Below is a small trained network, with its code and all its weights. Each question gives an input and a class and asks what happens when units are switched off, that is, made to give their printed mean instead of their output.

import numpy as np


def w(rows, s, z=0):
    codes = np.array(rows[::2]) - 128.0
    scale = np.full(codes.shape[1], s)
    scale[-1] = z or s
    return codes * scale


def f(y):
    return y / 2 * (1 + np.tanh(0.7978845608 * (y + 0.044715 * y**3)))


def log_softmax(a):
    a = a - a.max(-1, keepdims=True)
    return a - np.log(np.exp(a).sum(-1, keepdims=True))


def net(x, mask):
    res = np.array(x, float).reshape(1, 3) / 4 @ E
    y = f(res @ A[0][:, :-1].T + A[0][:, -1])
    res = res + np.where(mask, y, B[0][:, -1]) @ B[0][:, :-1]
    return log_softmax(res[-1] @ U[:, :-1].T + U[:, -1])


A, B = {}, {}
E = w([
[81,124,200,29,51,233,203,161,105,109,134],'x0',
[151,168,96,176,75,94,66,189,165,34,124],'x1',
[164,207,153,92,149,164,143,220,3,115,63],'x2',
],0.013)
A[0] = w([
[64,79,89,118,241,40,109,76,245,194,171,212],'neuron 0',
[251,196,73,45,156,40,127,102,48,165,97,179],'neuron 1',
[159,215,102,108,69,151,64,235,147,22,103,164],'neuron 2',
[148,84,78,94,191,145,80,115,199,143,162,181],'neuron 3',
[109,103,234,135,181,120,125,191,77,108,29,199],'neuron 4',
[213,225,29,172,154,161,57,167,84,51,113,137],'neuron 5',
[204,140,84,26,177,171,166,212,76,111,31,253],'neuron 6',
[142,142,65,220,176,59,87,150,147,146,89,114],'neuron 7',
[255,124,51,194,169,44,62,163,152,145,87,116],'neuron 8',
[106,66,178,114,221,132,136,17,129,215,137,115],'neuron 9',
],0.0073,0.0026)
B[0] = w([
[125,154,90,94,232,87,96,121,154,94,135,253],'neuron 0',
[40,211,140,144,140,130,70,81,145,250,116,189],'neuron 1',
[131,97,107,181,68,57,180,184,93,62,188,211],'neuron 2',
[171,190,192,199,187,116,120,176,74,124,202,179],'neuron 3',
[87,205,151,95,161,178,45,73,68,101,67,174],'neuron 4',
[3,77,102,200,185,91,146,154,118,149,167,214],'neuron 5',
[98,171,188,107,209,122,59,94,134,123,104,203],'neuron 6',
[141,44,106,90,113,134,185,204,4,29,230,217],'neuron 7',
[166,159,92,166,93,104,176,182,49,92,176,239],'neuron 8',
[241,73,175,63,29,140,208,145,94,36,212,221],'neuron 9',
],0.0076,0.018)
U = w([
[129,160,96,206,109,141,127,102,138,219,42,2],'0',
[64,179,109,221,187,67,35,124,146,134,152,194],'1',
[87,148,217,30,155,235,38,83,89,154,24,123],'2',
[128,50,135,128,81,151,254,140,47,78,152,175],'3',
],0.0086,0.0031)

Each question gives the input, the list of numbers given to net, and the class t.
The units are the neurons (one row each of A and B). Each row of codes is followed by its name. A weight is (code - 128) times the scale printed after its matrix; where a second scale follows, it is the last column's (A, B and U).
mask holds one flag per neuron, in row order. A switched-off neuron (its flag False) gives its mean, the last column of its row in B, instead of its output. The means were averaged over made-up inputs and are rounded, as every weight is.
A unit's drop is (log p(t) with every unit on - log p(t) with that unit switched off) / (log p(t) with every unit on - log p(t) with every unit switched off).
The circuit of an input: a set's keep is (log p(t) with only the set's units on - log p(t) with every unit switched off) / (log p(t) with every unit on - log p(t) with every unit switched off). Starting from all 10 units, units are removed one at a time, each time the one whose removal leaves the highest keep (on an exact tie, the one counted first), for as long as the keep stays at least 0.8.
units of the circuit, in order: the units of the circuit, biggest drop first
most important unit: the unit with the biggest drop
top k neurons: the k neurons with the biggest drops, biggest first
drop when u is switched off: that unit's drop, to one decimal
input [1,1,-2], class 1: top 2 neurons : neuron 9; neuron 7
input [3,4,6], class 1: most important unit : neuron 2
input [-6,4,-3], class 3: top 3 neurons : neuron 7; neuron 8; neuron 6
input [-7,4,-7], class 3: top 3 neurons : neuron 7; neuron 8; neuron 1
input [5,4,-7], class 1: top 3 neurons : neuron 9; neuron 7; neuron 8
input [5,6,6], class 1: units of the circuit, in order : neuron 9; neuron 7
input [-5,8,-4], class 3: top 2 neurons : neuron 7; neuron 8
input [-4,-7,2], class 2: units of the circuit, in order : neuron 2; neuron 8; neuron 5
input [0,8,-5], class 3: top 2 neurons : neuron 1; neuron 6
input [-3,6,-4], class 3: top 4 neurons : neuron 7; neuron 1; neuron 8; neuron 6
input [2,8,3], class 1: top 3 neurons : neuron 9; neuron 7; neuron 5
input [1,8,-4], class 3: drop when neuron 2 is switched off : 0.2
input [-1,0,3], class 1: drop when neuron 9 is switched off : 0.2
input [-5,-5,-5], class 3: drop when neuron 9 is switched off : 1.3
input [-5,-6,-4], class 3: drop when neuron 9 is switched off : 2.0
input [5,6,8], class 1: top neuron : neuron 2
input [2,5,3], class 1: top 2 neurons : neuron 9; neuron 7
